Rows, each with the grade of its hidden value:
-78,127,-154,242,-35,107,163,155,13,100,64,96,-112,-72,-125,-103,30,181,-100,-75,-176,-120,44,114,-141,-39,145,-13,-31,45,42,96,168,-18,63,-39,-143,108,-31,312,-47,-47,52,67,-132,70,-143,-86,-33 | <3>
64,7,21,-102,113,94,-19,-69,165,-68,-194,36,242,-52,-63,-26,21,45,32,-19,-33,161,-148,17,-120,-83,43,125,67,160,-88,112,-188,-70,-24,21,-90,-198,192,-34,5,-15,-153,-96,-6,-57,48,28,97 | <11>
86,-106,67,-145,112,201,-261,2,21,122,193,-103,-144,-66,74,142,74,-116,-53,-11,153,24,-160,-52,-134,-46,-168,-68,-119,-66,-189,119,-30,-71,-250,-24,59,37,17,-16,159,4,-123,-69,226,-93,-23,-129,67 | <20>
-190,-84,-12,-331,27,234,1,-57,-11,-92,-16,-199,136,-28,18,10,32,-177,-52,7,57,84,-144,-155,78,-68,-8,-3,-60,-43,-122,197,48,-136,-52,166,135,219,31,-163,82,59,23,112,-143,82,29,69,174 | <8>
-18,-49,-305,-283,42,37,-99,112,-79,-118,187,-65,-163,-316,-19,152,264,-195,-71,33,50,-156,-108,-139,-75,-35,96,-28,-125,-47,-64,249,24,-157,-191,-39,78,-82,85,-189,57,-142,-7,-253,26,-9,-84,-120,-160 | <22>
12,309,98,221,87,302,21,38,57,154,-183,42,38,201,58,-261,-299,89,-8,13,18,191,-89,10,-164,-32,79,-38,65,5,-112,-56,-111,-1,191,-68,-74,17,14,127,-124,-127,131,109,-119,-124,12,-99,130 | <8>
-148,19,-61,-22,-108,42,-10,148,157,-27,53,9,72,-183,-7,-12,-67,182,-142,-118,74,-129,-130,-29,-72,-187,93,-32,62,88,25,14,63,-75,-119,-52,-53,211,-99,-45,-19,46,-18,185,-252,-48,-72,-105,-16 | <3>
49,-29,49,-75,-89,133,157,-240,1,-88,-31,-205,217,141,59,75,-103,-266,159,-39,60,250,-169,-126,132,-100,-101,137,175,-23,175,137,-8,-39,-62,70,95,11,-8,60,118,250,5,-44,-32,4,219,31,174 | <3>
-76,24,-222,-6,-121,11,8,99,60,-134,91,-8,2,-151,70,35,59,35,-131,-71,-33,-39,-4,-26,-52,-143,144,-14,56,73,80,47,-41,54,-150,-78,4,47,1,-111,-17,-100,-85,-47,-29,73,-177,-113,-83 | <21>
123,25,21,165,164,186,-95,17,-13,67,-81,87,18,102,-72,-4,81,-72,49,2,-6,68,-95,47,-234,39,-108,45,-44,-21,-90,87,-25,-113,35,13,-106,-236,68,37,-3,41,-41,-162,44,-126,9,-54,25 | <3>
242,99,149,167,-51,102,171,-185,27,53,-95,27,115,320,9,83,-30,-103,198,-29,3,231,-73,151,-35,-62,-72,161,293,8,116,28,-106,57,55,26,19,-205,-26,172,9,58,-74,-79,72,-105,164,5,130 | <22>
-255,95,-223,-292,-68,65,-120,85,-141,-147,50,-164,-124,-118,103,25,-62,-224,-115,17,278,0,-245,-393,145,-99,-15,-141,-255,-309,-10,-49,79,-13,-212,-212,176,32,112,-282,43,-74,129,-103,-37,-44,-187,-151,-96 | <15>
-93,-20,31,-132,29,232,7,-40,136,-32,-122,-85,210,-20,26,-89,-62,-39,-55,-6,18,161,-138,-44,3,-117,20,20,40,71,-78,123,-31,-62,7,121,12,124,69,-82,29,76,-54,92,-103,66,-13,31,218 | <15>
-37,-13,46,365,-171,-1,293,-156,-8,-177,-186,-80,254,332,111,-17,-40,47,-8,-208,-60,96,123,170,-122,-188,129,141,383,27,263,96,-79,25,175,100,8,60,-280,116,-71,44,108,188,-179,-113,149,230,24 | <3>
-69,-127,44,-506,169,113,-111,19,-11,-45,-22,-139,137,-173,-134,116,129,-86,-1,-36,221,-13,-305,-288,-41,-39,34,0,-143,-114,-248,133,0,-218,-247,6,69,16,50,-292,116,-33,13,58,-173,-86,82,-38,-48 | <6>
-42,-124,-215,-176,61,-41,-80,78,-30,-44,36,-101,-46,-343,-57,79,142,-168,-81,-9,132,-68,-166,-254,-58,-91,13,64,-185,-40,72,148,23,-138,-173,-136,-8,-110,14,-213,70,86,24,-267,-33,-4,-1,-181,-201 | <11>
17,-5,-3,-110,-84,12,186,-44,71,-30,33,-82,152,-83,-81,81,-6,18,63,-98,24,-11,-132,-49,0,-130,115,124,197,93,107,130,15,-109,-88,9,3,95,-126,49,33,83,25,90,-240,-31,194,-48,-21 | <6>
-2,-89,110,53,37,116,-70,56,97,109,1,16,-20,3,3,45,90,102,-118,-83,80,-75,-53,157,-201,-129,-28,0,49,21,-102,112,6,-86,-9,71,-18,101,-135,31,22,3,-53,131,-29,-124,-12,17,66 | <20>
36,153,-165,89,83,-23,-9,178,20,104,-38,103,-201,-250,-92,-62,24,106,-84,-22,99,-171,-146,-14,-233,-87,147,-9,-98,-54,-9,110,22,-128,32,-216,-123,-192,50,145,-58,-149,138,-166,-53,-234,-46,-140,-185 | <15>
-233,-224,163,173,-212,-75,251,-232,6,-63,-203,-249,206,246,134,17,-61,-11,-138,-202,64,158,88,55,88,-287,-78,194,145,-34,313,39,-11,116,97,71,110,265,-321,66,57,270,43,234,-70,44,129,220,109 | <8>
-107,102,-59,98,-43,117,276,-70,80,-66,-301,-79,161,39,80,-220,-87,11,-95,-22,-53,122,29,110,-57,-195,266,96,214,75,96,229,-93,-43,334,121,19,81,-54,78,-114,-90,179,91,-192,-20,74,188,142 | <6>
-72,-124,182,181,280,162,14,16,-6,167,-294,39,203,157,-223,-155,109,187,-101,-98,-139,164,65,7,-274,42,4,131,-194,57,-176,-31,-73,-4,88,24,-200,-33,-70,-28,-31,19,-55,111,-98,121,-15,-9,-38 | <11>
48,-64,-103,232,-100,-86,16,25,183,10,102,85,-40,-182,-16,84,87,179,-94,-120,-129,-102,30,228,-169,-175,-22,123,98,245,167,129,-29,0,-82,-60,-146,-39,-17,273,28,108,-207,-112,100,-36,-30,-57,-17 | <20>
40,-156,-144,-79,80,-5,-56,61,11,22,-58,4,-129,-221,-23,83,282,-122,-131,8,117,-67,-95,39,-133,-126,9,31,-133,-110,-5,240,32,-58,-34,-11,4,-206,92,-64,79,-28,-48,-259,182,-52,-159,15,-42 | <21>
-149,-133,237,172,206,338,-36,-108,87,166,-376,-41,168,259,22,-238,6,1,-173,25,-102,302,73,185,-141,-59,-163,89,-141,57,-180,113,-80,23,310,247,-50,94,40,39,-5,124,-90,108,93,132,-73,194,368 | <8>
45,8,100,133,141,120,15,52,-69,276,-114,98,-200,125,-99,-5,203,-38,-68,77,-21,-10,69,219,-185,7,-78,117,-93,-16,-109,77,-20,-29,231,56,8,-97,-106,27,-78,-81,-2,-102,49,-19,10,-59,11 | <21>
-87,-32,-5,-106,-15,139,-37,-97,70,-100,-142,-161,166,-11,138,-42,-119,-176,-43,-8,150,175,-176,-137,26,-164,-55,45,35,-19,49,115,-82,-68,1,29,74,23,40,-145,43,132,23,-40,-37,-63,58,33,148 | <8>
4,-13,-127,-214,83,175,-277,110,-42,104,265,-101,-289,-222,75,102,69,-167,-111,49,158,-33,-170,-183,-61,-28,-100,-135,-262,-123,-164,80,23,-40,-291,-147,82,33,91,-88,129,-82,-67,-187,224,-9,-157,-267,-44 | <6>
37,-196,70,-199,183,81,15,12,67,210,-108,-34,-40,-200,-157,31,234,-23,-94,13,73,5,-120,42,-113,-88,1,103,-161,-21,-132,245,38,-91,3,67,-26,-46,38,30,113,32,-58,-71,76,37,-9,10,61 | <21>
7,-86,-14,134,111,37,-104,190,-12,208,83,90,-237,-104,-102,51,228,166,-193,-86,21,-174,29,116,-288,-49,19,-34,-176,-54,-125,49,58,-12,-86,-99,-95,-2,-113,72,18,-124,-54,-5,84,-43,-179,-131,-159 | <11>
-120,-43,-25,176,-221,7,210,-158,51,-35,-39,-155,-1,90,173,-6,-54,-59,-110,-75,-43,95,90,163,75,-244,-19,125,172,62,269,154,-12,89,130,67,102,189,-141,218,22,129,2,36,61,48,51,124,167 | <20>
-24,117,169,273,-42,145,229,-63,99,217,-201,-32,63,188,10,-198,-230,163,-58,-96,16,207,-38,91,-38,-162,58,49,88,-37,91,-34,18,140,149,-61,-72,128,-87,340,-6,52,78,202,-30,7,-10,5,168 | <15>
-14,144,-151,-16,5,136,38,77,123,-27,-188,52,70,-129,16,-151,-80,-34,-59,34,90,116,-203,-69,-21,-138,118,-34,-7,-54,23,71,4,6,42,-73,-56,-149,218,-33,-26,-34,20,-128,-25,-19,-195,-58,94 | <22>
-10,3,-37,80,5,107,116,58,72,17,-43,86,146,4,-153,-14,101,87,-7,-54,-152,25,-3,72,-95,-32,65,102,66,142,14,47,32,-28,1,60,-110,9,-28,7,-37,54,-105,34,-174,128,-38,-77,8 | <22>
-39,13,148,-168,114,271,-119,-124,-95,83,-115,-91,-40,251,36,32,16,-285,37,99,167,226,-188,-70,64,8,-275,-2,-175,-229,-180,33,2,-20,20,65,158,-87,152,-71,82,51,-34,-94,166,-54,-19,29,241 | <20>
-53,-193,-164,-47,-107,26,132,-110,46,-185,5,-110,93,-74,64,109,245,-155,-82,-42,-126,24,77,146,4,-163,45,132,142,119,145,326,-14,-36,22,205,80,44,-14,-10,63,78,-121,-105,60,128,-12,166,110 | <11>
-28,-75,46,156,43,-72,107,-18,69,-32,-140,-6,213,6,-99,-16,45,247,-70,-195,-99,25,61,30,-235,-113,156,174,99,178,55,14,-165,-13,-32,-74,-146,-9,-173,17,-47,-34,-39,105,-166,-30,118,-6,-170 | <11>
95,-48,-136,109,-18,-92,-22,130,115,-32,27,97,11,-212,-45,81,133,150,-91,-132,34,-111,-65,40,-231,-149,132,44,69,75,84,58,-53,-9,-171,-149,-136,-159,-33,-25,3,-55,-102,-110,-2,-94,-110,-127,-194 | <21>
-11,76,-17,113,8,204,-43,-52,-111,-36,-15,-22,-2,275,65,20,24,-182,25,16,-26,177,-3,-19,-32,23,-127,9,-19,-87,-20,-36,-46,53,-8,4,65,-80,26,-77,-16,-15,-55,-105,83,31,-68,-66,58 | <6>
2,5,-125,13,-21,56,8,27,-19,-80,122,-19,-47,-63,4,102,133,-40,-22,-45,-62,-124,6,76,-154,-56,59,56,101,97,6,206,-28,-157,-18,51,19,18,-87,21,-22,-60,3,-55,-89,-96,92,-18,-60 | <3>
-64,-23,129,89,60,-44,427,-53,37,-31,-339,-51,357,48,-213,-112,47,243,13,-188,-85,-101,46,125,-264,-138,396,276,352,191,64,273,-80,-291,346,178,-100,126,-392,76,-161,-51,307,350,-633,-185,465,241,-117 | <20>
-34,106,-82,262,-18,131,26,-27,55,0,-92,55,-79,95,106,-98,-2,20,-105,7,-144,71,92,247,-143,-97,-8,47,46,98,28,143,-93,32,203,44,-32,-58,85,225,-67,-75,-54,-105,143,-41,-93,80,152 | <8>
-107,217,-80,229,-83,135,85,-8,-73,-19,-146,1,-94,254,166,-137,-87,-49,-110,15,-21,157,86,83,-26,-96,62,-21,34,-100,54,-52,-95,164,187,-66,82,-23,9,26,-123,-197,70,-38,73,2,-167,3,63 | <22>
-77,203,-66,-63,-139,135,169,29,-31,25,82,-18,-128,81,37,9,-13,-19,-26,16,-15,-29,-16,95,57,-88,126,-20,131,-33,-7,77,46,14,68,28,136,167,-54,106,-59,-180,69,106,-111,6,-31,-32,82 | <11>
-55,94,-161,-190,67,77,-204,81,-35,53,159,-88,-345,-236,116,36,27,-61,-157,47,127,-88,-110,-78,-105,-85,24,-97,-212,-77,-161,141,-89,-55,-128,-179,96,-7,123,40,42,-262,25,-181,215,-146,-94,-135,-60 | <15>
38,133,-172,255,-123,141,-42,149,-151,97,167,81,-407,143,138,78,131,-197,-100,44,115,-92,15,137,-63,-56,-86,-151,-34,-290,71,13,171,93,27,-72,118,-68,-58,48,-24,-114,48,-176,203,-66,-308,-137,-19 | <11>
115,-124,-131,-204,163,79,-243,30,-2,-97,39,7,-39,-170,6,175,302,-213,-21,59,64,-43,-109,-6,-206,-17,-55,52,-60,44,-153,238,-149,-189,-118,48,37,-272,115,-287,38,-86,-144,-331,135,-121,4,-51,-67 | <22>
-65,-95,90,-113,58,137,57,-152,10,13,-128,-93,111,85,-45,34,101,-159,18,42,-48,119,-38,73,8,-54,-129,188,12,97,-33,199,-50,-127,136,192,74,23,-9,-17,20,141,-57,-44,-48,30,190,101,185 | <20>
18,60,25,327,21,102,17,115,77,130,-160,112,-71,61,30,-114,1,130,-144,-72,94,-48,-33,195,-254,-151,56,-36,57,-83,9,62,37,-18,170,-25,-95,-56,-91,133,-70,-48,80,47,-18,-190,-129,26,32 | <20>
41,117,-27,146,-8,229,24,2,-111,203,-28,-17,-254,177,75,-48,-14,-259,-25,95,128,168,-92,1,52,-36,-155,-67,-140,-298,41,8,139,127,79,-67,91,-95,79,126,48,28,55,-189,245,35,-209,-114,141 | <11>
-46,-142,-1,400,144,121,-67,44,-62,17,-254,87,-41,232,37,-84,257,44,-228,-93,-43,48,159,243,-337,-65,-28,-21,-122,-157,-75,97,-23,66,180,72,-87,-177,-22,17,-32,-103,-35,-57,216,-54,-288,192,13 | <6>
33,14,55,66,144,83,-81,205,43,230,-108,165,-107,-60,-147,-28,135,132,-118,-15,123,-87,-110,65,-235,-50,16,-11,-137,-83,-151,-27,46,-38,14,-87,-105,-119,-33,-70,-45,-87,-17,-12,-50,-92,-160,-149,-84 | <21>
15,-165,-22,68,113,-62,-26,115,36,93,-23,25,-66,-212,-114,66,242,123,-148,-103,38,-219,6,107,-319,-116,94,107,-20,82,-28,206,-22,-191,21,-9,-95,-27,-214,-21,-18,-31,32,-25,-111,-149,91,-27,-198 | <6>
-38,57,22,212,-64,129,181,-39,-23,-24,-348,37,141,297,49,-111,0,-141,-28,-5,109,211,-57,62,15,-132,-2,45,98,-211,139,-16,46,106,228,60,40,-152,-3,-99,-67,60,76,-26,-45,-3,-155,107,141 | <21>
-154,202,-334,-141,-280,26,46,77,-140,-223,292,-77,-166,-54,98,156,-18,-225,13,1,79,-112,-130,-198,194,-76,17,-89,29,-147,169,-8,146,-10,-213,-137,188,83,18,-99,-5,-47,62,-111,-115,1,-114,-191,-100 | <15>
-204,180,-72,-41,-106,149,139,-4,-87,6,-190,-77,-60,147,101,-128,-100,-206,-84,92,127,150,-77,-81,172,-120,14,-5,-43,-199,75,-23,48,80,199,-17,178,56,19,-126,-83,-45,156,-24,-85,58,-118,-18,124 | <22>
